Below is a small trained network, with its code and all its weights. Each question gives an input and a class and asks what happens when units are switched off, that is, made to give their printed mean instead of their output.

import numpy as np


def w(rows, s, z=0):
    codes = np.array(rows[::2]) - 128.0
    scale = np.full(codes.shape[1], s)
    scale[-1] = z or s
    return codes * scale


def f(y):
    return y / 2 * (1 + np.tanh(0.7978845608 * (y + 0.044715 * y**3)))


def log_softmax(a):
    a = a - a.max(-1, keepdims=True)
    return a - np.log(np.exp(a).sum(-1, keepdims=True))


def net(x, mask):
    res = np.array(x, float).reshape(1, 3) / 4 @ E
    y = f(res @ A[0][:, :-1].T + A[0][:, -1])
    res = res + np.where(mask, y, B[0][:, -1]) @ B[0][:, :-1]
    return log_softmax(res[-1] @ U[:, :-1].T + U[:, -1])


A, B = {}, {}
E = w([
[106,193,196,203,25,82,252,161,254,39,154],'x0',
[202,37,89,132,143,128,143,159,157,84,101],'x1',
[129,157,120,29,80,198,114,46,103,81,76],'x2',
],0.011)
A[0] = w([
[170,9,65,167,164,136,220,156,150,104,94,245],'n0',
[137,143,104,220,187,77,84,207,117,184,198,161],'n1',
[104,195,199,141,121,93,218,131,218,117,224,142],'n2',
[89,143,205,177,191,22,141,216,143,171,128,65],'n3',
[96,80,99,197,178,26,109,171,120,209,162,115],'n4',
[139,84,118,117,105,167,154,82,229,64,171,80],'n5',
[155,55,65,138,182,135,95,156,51,166,126,253],'n6',
[230,66,50,41,111,142,123,60,102,106,75,84],'n7',
[182,136,103,88,120,142,171,208,173,59,138,53],'n8',
[72,147,78,127,132,164,50,91,65,190,171,167],'n9',
[99,186,157,171,74,107,185,137,191,174,105,125],'n10',
[103,133,88,59,178,117,109,112,48,238,189,150],'n11',
[105,139,150,179,47,112,180,254,140,87,167,128],'n12',
],0.0073,0.0035)
B[0] = w([
[133,162,167,148,154,55,117,61,172,13,232,202],'n0',
[187,112,35,78,190,56,86,62,166,114,215,201],'n1',
[67,164,190,153,12,72,179,111,88,172,136,254],'n2',
[185,59,108,41,146,131,97,108,176,61,198,193],'n3',
[240,101,55,50,153,175,81,146,137,42,154,195],'n4',
[130,167,172,103,179,192,116,163,124,181,103,175],'n5',
[100,137,155,66,122,162,86,254,126,142,73,238],'n6',
[193,62,72,104,166,49,61,105,213,98,214,224],'n7',
[139,118,128,108,54,162,114,109,78,178,73,165],'n8',
[155,96,168,75,85,185,93,148,72,206,70,212],'n9',
[67,192,206,159,94,141,232,86,109,142,149,212],'n10',
[73,156,169,115,84,223,113,192,102,166,22,226],'n11',
[68,154,151,140,71,93,168,90,83,163,103,229],'n12',
],0.0076,0.014)
U = w([
[125,165,178,199,111,42,143,128,148,83,191,3],'0',
[115,148,186,79,117,224,69,146,36,207,1,163],'1',
[220,89,70,57,175,144,38,97,133,38,159,202],'2',
],0.0089,0.0041)

Each question gives the input, the list of numbers given to net, and the class t.
The units are the neurons (one row each of A and B). Each row of codes is followed by its name. A weight is (code - 128) times the scale printed after its matrix; where a second scale follows, it is the last column's (A, B and U).
mask holds one flag per neuron, in row order. A switched-off neuron (its flag False) gives its mean, the last column of its row in B, instead of its output. The means were averaged over made-up inputs and are rounded, as every weight is.
A unit's drop is (log p(t) with every unit on - log p(t) with that unit switched off) / (log p(t) with every unit on - log p(t) with every unit switched off).
The circuit of an input: a set's keep is (log p(t) with only the set's units on - log p(t) with every unit switched off) / (log p(t) with every unit on - log p(t) with every unit switched off). Starting from the 12 units with the biggest drops (on a tie, the unit counted first), units are removed one at a time, each time the one whose removal leaves the highest keep (on an exact tie, the one counted first), for as long as the keep stays at least 0.8.
units of the circuit, in order: the units of the circuit, biggest drop first
unit that matters most: the unit with the biggest drop
top k neurons: the k neurons with the biggest drops, biggest first
drop of u: that unit's drop, to one decimal
input [0,-2,-2], class 2: units of the circuit, in order : [n2; n11]
input [2,1,0], class 0: unit that matters most : n11
input [2,-5,2], class 0: top 3 neurons : [n11; n6; n9]
input [-7,3,-3], class 2: top 2 neurons : [n7; n4]
input [3,-3,4], class 0: top 4 neurons : [n11; n9; n6; n8]
input [5,-8,8], class 0: top 3 neurons : [n11; n9; n6]
input [1,-4,-2], class 0: top 2 neurons : [n11; n6]
input [1,3,0], class 0: top 2 neurons : [n4; n3]
input [1,2,0], class 0: top 2 neurons : [n4; n11]
input [4,-6,5], class 0: top 3 neurons : [n11; n9; n6]
input [1,-3,-6], class 2: top 2 neurons : [n4; n3]
input [3,-8,3], class 0: top 2 neurons : [n11; n6]
input [5,6,7], class 0: top 3 neurons : [n11; n4; n9]
input [-3,5,6], class 2: units of the circuit, in order : [n7]
input [-4,3,-1], class 2: top 2 neurons : [n2; n7]
input [2,8,0], class 0: drop of n2 : -0.2
input [-4,5,3], class 2: drop of n7 : 1.8
input [2,-4,1], class 0: drop of n11 : 1.1
